Below is a small trained network, with its code and all its weights. Each question gives an input and a target symbol and asks what happens when units are switched off, that is, made to give their printed mean instead of their output.

import numpy as np


def w(rows, s, z=0):
    codes = np.array(rows[::2]) - 128.0
    scale = np.full(codes.shape[1], s)
    scale[-1] = z or s
    return codes * scale


def norm(h):
    return h / np.sqrt((h * h).mean(-1, keepdims=True) + 1e-5)


def f(y):
    return np.maximum(y, 0)


def softmax(a):
    e = np.exp(a - a.max(-1, keepdims=True))
    return e / e.sum(-1, keepdims=True)


def log_softmax(a):
    a = a - a.max(-1, keepdims=True)
    return a - np.log(np.exp(a).sum(-1, keepdims=True))


def net(x, mask):
    ids = ['βγδεηξτψ'.index(c) for c in x.split()]
    T = len(ids)
    res = E[ids] + P[:T]
    u = 0
    for l in range(3):
        r = norm(res)
        for j in range(3):
            rows = slice(3 * j, 3 * j + 3)
            q, k, v = (r @ M[l][rows].T for M in (Q, K, V))
            z = softmax(np.where(np.tri(T) > 0, q @ k.T / 3**0.5, -1e9)) @ v
            o = O[l][rows]
            res = res + np.where(mask[u + j], z, o[:, -1]) @ o[:, :-1]
        u += 3
        y = f(norm(res) @ A[l][:, :-1].T + A[l][:, -1])
        res = res + np.where(mask[u : u + 4], y, B[l][:, -1]) @ B[l][:, :-1]
        u += 4
    return log_softmax(norm(res)[-1] @ U[:, :-1].T + U[:, -1])


Q, K, V, O, A, B = {}, {}, {}, {}, {}, {}
E = w([
[136,112,74,131,82,185],'β',
[146,72,104,154,94,222],'γ',
[136,53,62,105,84,191],'δ',
[121,156,113,165,143,32],'ε',
[41,131,114,155,189,124],'η',
[161,137,224,78,127,180],'ξ',
[154,91,130,146,70,250],'τ',
[165,132,222,85,123,189],'ψ',
],0.02)
P = w([
[69,75,182,82,113,122],'0',
[59,151,84,2,25,178],'1',
[60,102,130,70,70,164],'2',
[76,78,139,103,77,174],'3',
[146,122,136,121,131,149],'4',
[163,126,113,125,113,152],'5',
[176,148,94,140,114,154],'6',
[192,158,79,146,110,153],'7',
[212,154,62,156,126,153],'8',
],0.0073)
Q[0] = w([
[60,174,161,86,151,172],'L0H1',
[167,143,108,68,134,78],'L0H1',
[151,137,129,112,101,147],'L0H1',
[96,96,141,114,91,99],'L0H2',
[92,160,62,41,129,179],'L0H2',
[79,220,113,84,138,133],'L0H2',
[218,110,111,120,119,108],'L0H3',
[135,167,116,122,122,2],'L0H3',
[157,163,86,100,117,230],'L0H3',
],0.0097)
K[0] = w([
[173,140,143,93,208,192],'L0H1',
[196,184,179,162,142,105],'L0H1',
[206,39,134,120,125,76],'L0H1',
[92,12,154,80,125,94],'L0H2',
[159,114,62,104,41,87],'L0H2',
[163,113,164,93,19,132],'L0H2',
[203,177,222,167,34,208],'L0H3',
[254,123,64,159,91,41],'L0H3',
[149,160,115,68,133,206],'L0H3',
],0.0072)
V[0] = w([
[138,226,128,169,89,69],'L0H1',
[88,198,116,113,77,175],'L0H1',
[179,53,191,84,92,188],'L0H1',
[107,169,103,113,174,175],'L0H2',
[115,64,202,154,164,180],'L0H2',
[162,64,166,199,115,130],'L0H2',
[155,168,55,102,94,2],'L0H3',
[171,214,109,144,125,117],'L0H3',
[131,138,188,119,54,164],'L0H3',
],0.0081)
O[0] = w([
[77,99,63,203,221,175,1],'L0H1',
[112,80,92,91,26,118,202],'L0H1',
[49,139,201,65,177,72,40],'L0H1',
[60,240,85,74,29,75,177],'L0H2',
[158,142,64,110,167,84,190],'L0H2',
[56,146,98,162,197,199,77],'L0H2',
[83,106,194,92,165,125,61],'L0H3',
[121,51,129,2,11,176,1],'L0H3',
[113,196,72,135,98,174,43],'L0H3',
],0.0056,0.003)
A[0] = w([
[135,136,109,172,154,116,32],'L0N1',
[251,148,110,135,116,170,168],'L0N2',
[165,71,86,151,173,165,248],'L0N3',
[86,101,167,131,162,152,93],'L0N4',
],0.013,0.0016)
B[0] = w([
[90,66,1,191,165,162,201],'L0N1',
[63,249,118,19,165,136,254],'L0N2',
[100,212,55,122,87,150,226],'L0N3',
[245,143,146,47,106,38,185],'L0N4',
],0.0086,0.0059)
Q[1] = w([
[136,157,209,92,208,135],'L1H1',
[39,169,137,248,107,125],'L1H1',
[118,190,162,81,52,117],'L1H1',
[166,159,195,85,191,100],'L1H2',
[176,54,74,176,107,140],'L1H2',
[85,174,141,70,48,103],'L1H2',
[59,183,142,121,124,93],'L1H3',
[140,30,52,209,176,148],'L1H3',
[126,86,144,139,233,144],'L1H3',
],0.011)
K[1] = w([
[110,253,225,134,84,131],'L1H1',
[71,236,71,215,170,175],'L1H1',
[190,153,145,14,169,235],'L1H1',
[56,175,176,71,115,129],'L1H2',
[136,151,110,124,191,187],'L1H2',
[225,72,185,59,147,78],'L1H2',
[85,183,203,162,161,1],'L1H3',
[123,167,121,56,4,224],'L1H3',
[183,116,115,73,68,174],'L1H3',
],0.0083)
V[1] = w([
[142,252,128,90,140,142],'L1H1',
[165,205,148,195,87,192],'L1H1',
[118,160,90,115,141,164],'L1H1',
[40,97,107,138,242,195],'L1H2',
[26,77,150,110,87,131],'L1H2',
[116,1,141,157,126,173],'L1H2',
[154,98,131,118,98,160],'L1H3',
[168,111,85,122,94,134],'L1H3',
[89,120,152,150,216,92],'L1H3',
],0.0083)
O[1] = w([
[189,2,98,138,158,103,209],'L1H1',
[111,82,50,109,85,123,4],'L1H1',
[206,45,209,157,176,141,225],'L1H1',
[163,222,159,164,90,114,192],'L1H2',
[157,95,87,93,172,75,193],'L1H2',
[56,168,88,88,161,199,9],'L1H2',
[46,83,70,62,122,37,27],'L1H3',
[101,167,152,122,166,113,126],'L1H3',
[149,67,181,65,197,184,188],'L1H3',
],0.0065,0.0033)
A[1] = w([
[100,221,113,40,90,173,73],'L1N1',
[118,245,135,138,132,27,111],'L1N2',
[27,45,108,136,87,177,252],'L1N3',
[143,97,167,139,116,254,45],'L1N4',
],0.0096,0.0017)
B[1] = w([
[144,119,254,81,192,117,218],'L1N1',
[164,210,237,105,76,51,254],'L1N2',
[90,228,246,145,48,52,146],'L1N3',
[37,183,54,78,32,99,171],'L1N4',
],0.007,0.0086)
Q[2] = w([
[117,164,154,139,123,138],'L2H1',
[178,159,105,155,215,128],'L2H1',
[202,127,131,103,161,111],'L2H1',
[148,110,92,91,203,143],'L2H2',
[98,145,166,248,201,64],'L2H2',
[37,156,82,171,192,130],'L2H2',
[121,66,152,64,100,162],'L2H3',
[109,112,99,137,243,138],'L2H3',
[127,61,136,119,183,166],'L2H3',
],0.013)
K[2] = w([
[148,98,128,153,118,117],'L2H1',
[99,112,166,100,85,89],'L2H1',
[151,100,179,58,125,107],'L2H1',
[90,157,104,77,204,165],'L2H2',
[93,158,51,172,190,49],'L2H2',
[48,169,42,159,119,148],'L2H2',
[174,117,105,141,166,180],'L2H3',
[138,114,166,73,123,140],'L2H3',
[170,139,158,10,153,233],'L2H3',
],0.011)
V[2] = w([
[113,182,134,180,139,86],'L2H1',
[104,124,96,166,157,158],'L2H1',
[106,87,164,79,128,179],'L2H1',
[112,152,153,141,121,122],'L2H2',
[104,97,78,170,144,150],'L2H2',
[117,147,95,94,4,159],'L2H2',
[221,173,163,118,150,147],'L2H3',
[204,148,131,110,113,169],'L2H3',
[142,97,150,95,163,183],'L2H3',
],0.012)
O[2] = w([
[125,101,95,121,153,116,180],'L2H1',
[127,108,153,87,109,12,30],'L2H1',
[174,183,205,92,101,158,113],'L2H1',
[155,90,122,148,78,119,166],'L2H2',
[76,137,124,76,76,14,1],'L2H2',
[112,136,151,235,196,58,131],'L2H2',
[100,112,103,116,180,89,238],'L2H3',
[118,201,2,156,119,69,146],'L2H3',
[108,184,118,157,109,53,57],'L2H3',
],0.0078,0.0086)
A[2] = w([
[185,97,208,108,96,97,64],'L2N1',
[176,2,82,33,239,150,243],'L2N2',
[123,100,219,90,118,187,225],'L2N3',
[68,85,21,171,109,110,3],'L2N4',
],0.0099,0.0014)
B[2] = w([
[44,116,125,34,167,147,172],'L2N1',
[178,39,192,133,196,229,254],'L2N2',
[125,120,82,150,116,21,205],'L2N3',
[202,132,24,2,146,81,162],'L2N4',
],0.013,0.0089)
U = w([
[84,75,134,157,108,114,253],'β',
[175,114,22,112,162,75,125],'γ',
[126,169,207,49,168,69,73],'δ',
[2,126,98,132,162,186,69],'ε',
[179,24,163,115,206,154,192],'η',
[145,109,135,109,60,147,87],'ξ',
[216,168,168,240,124,103,102],'τ',
[153,107,129,105,42,159,108],'ψ',
],0.0094,0.0022)

Each question gives the input, a string of symbols that net reads in full, and the target symbol t.
The units are the heads (3 rows each of Q, K, V and O) and the neurons (one row each of A and B). Each row of codes is followed by its name. A weight is (code - 128) times the scale printed after its matrix; where a second scale follows, it is the last column's (O, A, B and U).
mask holds one flag per unit, layer by layer, with each layer's heads first. A switched-off unit (its flag False) gives its mean, the last column of its rows in O or B, instead of its output. The means were averaged over made-up inputs and are rounded, as every weight is.
A unit's drop is (log p(t) with every unit on - log p(t) with that unit switched off) / (log p(t) with every unit on - log p(t) with every unit switched off).
The circuit of an input: a set's keep is (log p(t) with only the set's units on - log p(t) with every unit switched off) / (log p(t) with every unit on - log p(t) with every unit switched off). Starting from the 12 units with the biggest drops (on a tie, the unit counted first), units are removed one at a time, each time the one whose removal leaves the highest keep (on an exact tie, the one counted first), for as long as the keep stays at least 0.8.
circuit, biggest first: the units of the circuit, biggest drop first
top k neurons: the k neurons with the biggest drops, biggest first
top k neurons in layer l: the k neurons of layer l with the biggest drops, biggest first
heads that matter: for each layer, one digit per head in row order, 1 if its drop is at least 0.15 and else 0, layers parted by /
input ε ε η η τ ε γ ε, target γ: top neuron in layer 2 -> (L2N4)
input ψ η η γ, target ψ: circuit, biggest first -> (L1N4, L2N2)
input ε η η ε, target δ: circuit, biggest first -> (L0H3, L2N2)
input δ η η, target δ: circuit, biggest first -> (L1N2, L0N4)
input η β δ ξ δ τ, target δ: circuit, biggest first -> (L0N2, L1N1)
input γ ψ η γ, target γ: circuit, biggest first -> (L2H3, L1N2)
input ψ η η τ ε δ η ε, target δ: heads that matter -> 101 / 100 / 001
input η ξ η τ η, target τ: top 2 neurons in layer 0 -> (L0N2, L0N1)
input ε η ε ξ η ε, target τ: top 4 neurons -> (L1N2, L0N2, L2N2, L2N1)
input γ η γ γ, target γ: heads that matter -> 011 / 111 / 000
input τ τ γ, target τ: heads that matter -> 101 / 000 / 010
input η ψ γ δ η, target δ: top 4 neurons -> (L0N2, L1N2, L2N1, L2N2)
input ε η γ β, target ε: heads that matter -> 111 / 111 / 010
input ε ξ γ τ, target ε: top neuron -> (L0N4)
input τ β δ, target τ: top 2 neurons -> (L1N3, L2N2)
input ψ ε ξ δ, target ψ: top 2 neurons in layer 2 -> (L2N2, L2N3)
input γ τ τ τ, target γ: heads that matter -> 011 / 110 / 001
input ε ε γ τ, target ε: top 3 neurons -> (L0N2, L1N4, L0N4)
input τ η ψ β, target τ: top 3 neurons in layer 2 -> (L2N1, L2N2, L2N4)
input δ η δ, target δ: heads that matter -> 100 / 010 / 000
input δ ε η γ η η β τ η, target γ: top 3 neurons -> (L2N4, L0N1, L2N2)
input γ ψ η β, target γ: top 3 neurons in layer 1 -> (L1N4, L1N2, L1N3)
input δ ξ ξ β, target δ: top 2 neurons -> (L0N2, L1N1)
input ε η δ, target ε: top 3 neurons -> (L0N4, L1N4, L0N2)
input δ ε ε ε η η η, target τ: top 2 neurons -> (L0N2, L0N4)
input η δ ε ε ψ ε, target τ: top 2 neurons -> (L1N2, L1N4)
